Below is a small trained network, with its code and all its weights. Each question gives an input and a class and asks what happens when units are switched off, that is, made to give their printed mean instead of their output.

import numpy as np


def w(rows, s, z=0):
    codes = np.array(rows[::2]) - 128.0
    scale = np.full(codes.shape[1], s)
    scale[-1] = z or s
    return codes * scale


def norm(h):
    return h / np.sqrt((h * h).mean(-1, keepdims=True) + 1e-5)


def f(y):
    return np.maximum(y, 0)


def log_softmax(a):
    a = a - a.max(-1, keepdims=True)
    return a - np.log(np.exp(a).sum(-1, keepdims=True))


def net(x, mask):
    res = np.array(x, float).reshape(1, 6) / 4 @ E
    u = 0
    for l in range(4):
        y = f(norm(res) @ A[l][:, :-1].T + A[l][:, -1])
        res = res + np.where(mask[u : u + 5], y, B[l][:, -1]) @ B[l][:, :-1]
        u += 5
    return log_softmax(norm(res)[-1] @ U[:, :-1].T + U[:, -1])


A, B = {}, {}
E = w([
[140,138,128,140,133],'x0',
[123,125,126,123,126],'x1',
[117,78,253,143,84],'x2',
[98,223,116,110,134],'x3',
[147,144,127,150,137],'x4',
[83,95,93,192,85],'x5',
],0.0061)
A[0] = w([
[184,70,110,139,132,252],'0.n1',
[158,65,128,125,194,132],'0.n2',
[12,173,142,195,155,75],'0.n3',
[116,164,91,159,1,85],'0.n4',
[106,71,85,159,154,104],'0.n5',
],0.0084,0.0027)
B[0] = w([
[109,96,126,148,143,252],'0.n1',
[168,113,36,76,2,204],'0.n2',
[190,89,177,120,108,221],'0.n3',
[241,83,59,120,110,216],'0.n4',
[65,129,88,98,234,199],'0.n5',
],0.0073,0.0036)
A[1] = w([
[134,86,134,141,2,186],'1.n1',
[110,217,123,70,176,54],'1.n2',
[147,153,52,92,128,203],'1.n3',
[113,160,81,115,141,70],'1.n4',
[155,68,64,127,152,248],'1.n5',
],0.0093,0.0015)
B[1] = w([
[151,150,90,77,208,235],'1.n1',
[90,136,47,120,124,206],'1.n2',
[122,117,79,125,63,244],'1.n3',
[158,98,141,98,163,178],'1.n4',
[116,136,255,192,72,254],'1.n5',
],0.0087,0.0064)
A[2] = w([
[188,82,102,65,169,39],'2.n1',
[111,108,148,101,166,85],'2.n2',
[66,184,133,143,144,78],'2.n3',
[152,52,64,162,1,56],'2.n4',
[104,45,131,230,155,250],'2.n5',
],0.0088,0.0015)
B[2] = w([
[115,52,205,177,152,182],'2.n1',
[94,163,84,194,51,146],'2.n2',
[200,115,224,52,105,141],'2.n3',
[134,204,168,128,27,254],'2.n4',
[53,112,94,121,253,193],'2.n5',
],0.006,0.008)
A[3] = w([
[175,2,191,129,24,128],'3.n1',
[137,204,178,105,101,253],'3.n2',
[119,34,100,159,10,158],'3.n3',
[111,119,68,109,104,86],'3.n4',
[164,76,125,99,71,181],'3.n5',
],0.0085,0.0021)
B[3] = w([
[176,168,56,116,161,254],'3.n1',
[83,62,180,35,132,210],'3.n2',
[104,185,140,186,143,224],'3.n3',
[120,27,155,149,184,163],'3.n4',
[254,190,139,192,130,185],'3.n5',
],0.0069,0.0073)
U = w([
[180,225,117,142,48,253],'0',
[243,141,152,121,215,99],'1',
[93,160,27,44,123,108],'2',
[102,125,192,9,138,84],'3',
[46,169,123,205,118,94],'4',
[82,61,159,158,192,83],'5',
],0.012,0.002)

Each question gives the input, the list of numbers given to net, and the class t.
The units are the neurons (one row each of A and B). Each row of codes is followed by its name. A weight is (code - 128) times the scale printed after its matrix; where a second scale follows, it is the last column's (A, B and U).
mask holds one flag per neuron, layer by layer. A switched-off neuron (its flag False) gives its mean, the last column of its row in B, instead of its output. The means were averaged over made-up inputs and are rounded, as every weight is.
A unit's drop is (log p(t) with every unit on - log p(t) with that unit switched off) / (log p(t) with every unit on - log p(t) with every unit switched off).
The circuit of an input: a set's keep is (log p(t) with only the set's units on - log p(t) with every unit switched off) / (log p(t) with every unit on - log p(t) with every unit switched off). Starting from the 12 units with the biggest drops (on a tie, the unit counted first), units are removed one at a time, each time the one whose removal leaves the highest keep (on an exact tie, the one counted first), for as long as the keep stays at least 0.8.
units of the circuit, in order: the units of the circuit, biggest drop first
unit that matters most: the unit with the biggest drop
top k neurons: the k neurons with the biggest drops, biggest first
top k neurons in layer l: the k neurons of layer l with the biggest drops, biggest first
input [5,-3,0,3,-6,-3], class 2: top 2 neurons	1.n2, 1.n5
input [6,8,-3,2,-8,-7], class 2: top 2 neurons	1.n2, 1.n5
input [1,5,-1,-4,-4,4], class 4: unit that matters most	2.n5
input [-2,7,-6,-1,5,5], class 4: top 3 neurons	2.n5, 0.n5, 0.n2
input [-7,-3,-1,6,7,-1], class 2: top 2 neurons	1.n5, 1.n2
input [-2,2,5,7,-1,0], class 3: top 2 neurons	1.n3, 3.n2
input [3,-4,-3,-6,7,7], class 4: units of the circuit, in order	2.n5, 2.n4, 1.n5
input [-3,-5,-2,6,6,-1], class 2: units of the circuit, in order	1.n5, 1.n2
input [5,2,0,4,5,-8], class 2: units of the circuit, in order	1.n2, 1.n5
input [-6,-7,-7,0,-8,-2], class 0: top 2 neurons	1.n3, 1.n1
input [6,4,0,-1,5,1], class 4: top 2 neurons	2.n5, 0.n1
input [-8,-1,-7,-7,8,-1], class 0: units of the circuit, in order	2.n4, 1.n5
input [-4,3,-8,4,-4,2], class 0: units of the circuit, in order	1.n1, 2.n5
input [-7,-7,2,3,1,7], class 1: top neuron	0.n3
input [-1,6,5,8,1,8], class 1: top 2 neurons	1.n1, 1.n3
input [-4,7,5,-5,-4,0], class 1: top 2 neurons in layer 3	3.n1, 3.n2
input [-4,-8,-4,-8,-3,6], class 4: top 2 neurons	2.n5, 2.n4
input [-6,-7,8,7,8,8], class 1: top 2 neurons	1.n1, 1.n3
input [-4,7,-6,0,3,4], class 4: top 2 neurons in layer 2	2.n5, 2.n3
input [-1,-8,5,-2,3,6], class 5: units of the circuit, in order	2.n5
input [-5,-6,0,-1,8,-7], class 0: top 2 neurons in layer 0	0.n2, 0.n3
input [2,5,4,-1,4,6], class 5: top 2 neurons in layer 3	3.n1, 3.n5
